Below is a small trained network, with its code and all its weights. Each question gives an input and a class and asks what happens when units are switched off, that is, made to give their printed mean instead of their output.

import numpy as np


def w(rows, s, z=0):
    codes = np.array(rows[::2]) - 128.0
    scale = np.full(codes.shape[1], s)
    scale[-1] = z or s
    return codes * scale


def norm(h):
    return h / np.sqrt((h * h).mean(-1, keepdims=True) + 1e-5)


def f(y):
    return y / 2 * (1 + np.tanh(0.7978845608 * (y + 0.044715 * y**3)))


def log_softmax(a):
    a = a - a.max(-1, keepdims=True)
    return a - np.log(np.exp(a).sum(-1, keepdims=True))


def net(x, mask):
    res = np.array(x, float).reshape(1, 6) / 4 @ E
    u = 0
    for l in range(3):
        y = f(norm(res) @ A[l][:, :-1].T + A[l][:, -1])
        res = res + np.where(mask[u : u + 9], y, B[l][:, -1]) @ B[l][:, :-1]
        u += 9
    return log_softmax(norm(res)[-1] @ U[:, :-1].T + U[:, -1])


A, B = {}, {}
E = w([
[18,56,252,30,204],'x0',
[142,188,161,191,214],'x1',
[109,167,97,194,223],'x2',
[164,216,50,17,58],'x3',
[213,209,187,95,221],'x4',
[151,165,76,83,95],'x5',
],0.0028)
A[0] = w([
[142,138,127,72,142,116],'L0N1',
[97,73,185,121,127,130],'L0N2',
[170,148,132,171,159,141],'L0N3',
[168,89,154,98,77,134],'L0N4',
[181,174,133,78,142,3],'L0N5',
[131,147,120,179,177,89],'L0N6',
[189,121,166,160,83,127],'L0N7',
[151,255,163,163,206,114],'L0N8',
[135,89,180,105,164,113],'L0N9',
],0.0097,0.0025)
B[0] = w([
[181,122,219,106,105,148],'L0N1',
[37,102,138,155,137,195],'L0N2',
[101,135,41,141,221,178],'L0N3',
[127,172,66,147,195,170],'L0N4',
[122,65,147,93,17,155],'L0N5',
[86,146,89,63,142,170],'L0N6',
[119,107,47,150,253,160],'L0N7',
[175,17,52,145,161,255],'L0N8',
[115,103,109,129,93,175],'L0N9',
],0.005,0.0047)
A[1] = w([
[130,126,102,110,125,96],'L1N1',
[119,116,152,127,135,84],'L1N2',
[141,62,129,196,62,90],'L1N3',
[145,113,74,193,148,169],'L1N4',
[102,186,105,150,73,130],'L1N5',
[254,184,109,168,101,134],'L1N6',
[132,88,102,118,107,213],'L1N7',
[141,82,96,201,131,122],'L1N8',
[225,47,183,109,132,2],'L1N9',
],0.0065,0.0017)
B[1] = w([
[86,143,73,124,168,139],'L1N1',
[113,152,148,153,109,118],'L1N2',
[140,137,91,111,88,160],'L1N3',
[187,104,94,101,134,253],'L1N4',
[153,205,114,219,69,146],'L1N5',
[50,2,142,188,135,208],'L1N6',
[200,175,219,174,214,202],'L1N7',
[168,67,95,58,134,219],'L1N8',
[86,183,119,56,3,133],'L1N9',
],0.0049,0.0031)
A[2] = w([
[195,64,59,151,97,244],'L2N1',
[174,186,11,162,95,200],'L2N2',
[139,40,81,145,108,239],'L2N3',
[114,238,165,47,150,187],'L2N4',
[221,214,136,113,151,1],'L2N5',
[136,158,117,48,121,97],'L2N6',
[93,219,190,218,120,24],'L2N7',
[114,255,118,60,137,90],'L2N8',
[18,104,145,129,95,174],'L2N9',
],0.0061,0.0022)
B[2] = w([
[97,245,134,94,139,255],'L2N1',
[44,171,182,192,68,222],'L2N2',
[157,182,196,166,83,237],'L2N3',
[253,85,50,115,93,129],'L2N4',
[93,60,161,73,182,112],'L2N5',
[173,87,131,115,105,126],'L2N6',
[197,94,110,131,123,111],'L2N7',
[223,90,157,88,88,117],'L2N8',
[92,79,244,172,190,165],'L2N9',
],0.0045,0.006)
U = w([
[104,246,104,169,51,188],'0',
[63,79,201,148,174,234],'1',
[162,150,48,164,207,191],'2',
[198,120,143,41,63,1],'3',
],0.011,0.00095)

Each question gives the input, the list of numbers given to net, and the class t.
The units are the neurons (one row each of A and B). Each row of codes is followed by its name. A weight is (code - 128) times the scale printed after its matrix; where a second scale follows, it is the last column's (A, B and U).
mask holds one flag per neuron, layer by layer. A switched-off neuron (its flag False) gives its mean, the last column of its row in B, instead of its output. The means were averaged over made-up inputs and are rounded, as every weight is.
A unit's drop is (log p(t) with every unit on - log p(t) with that unit switched off) / (log p(t) with every unit on - log p(t) with every unit switched off).
most important unit: the unit with the biggest drop
k most important neurons: the k neurons with the biggest drops, biggest first
k most important neurons of layer l: the k neurons of layer l with the biggest drops, biggest first
drop when u is switched off: that unit's drop, to one decimal
input [0,-8,6,2,5,6], class 3: most important unit : L0N1
input [-7,-8,-8,-6,5,6], class 2: 3 most important neurons of layer 0 : [L0N7; L0N4; L0N9]
input [-2,-3,-5,-8,3,-4], class 2: 2 most important neurons : [L0N7; L2N2]
input [-7,1,-6,1,0,-5], class 2: 2 most important neurons : [L0N7; L1N9]
input [2,-5,5,8,-4,-1], class 3: 3 most important neurons of layer 0 : [L0N8; L0N1; L0N9]
input [4,5,-5,-1,5,2], class 3: 2 most important neurons of layer 1 : [L1N9; L1N6]
input [3,-7,3,2,5,-6], class 3: 2 most important neurons of layer 0 : [L0N1; L0N3]
input [-3,3,-3,3,7,-5], class 3: 2 most important neurons : [L0N5; L0N8]
input [-2,1,-4,2,8,6], class 3: 2 most important neurons of layer 0 : [L0N5; L0N1]
input [0,5,5,8,4,5], class 3: 2 most important neurons : [L0N5; L0N8]
input [-4,-2,8,-2,-5,-3], class 0: 2 most important neurons : [L0N8; L2N2]
input [3,1,0,1,5,-4], class 3: 2 most important neurons of layer 1 : [L1N9; L1N6]
input [1,6,-1,-5,3,-3], class 2: drop when L0N8 is switched off : 0.2
input [3,7,4,2,-1,-8], class 2: drop when L0N7 is switched off : 0.0
input [3,-3,1,-3,6,4], class 3: drop when L1N9 is switched off : 0.2
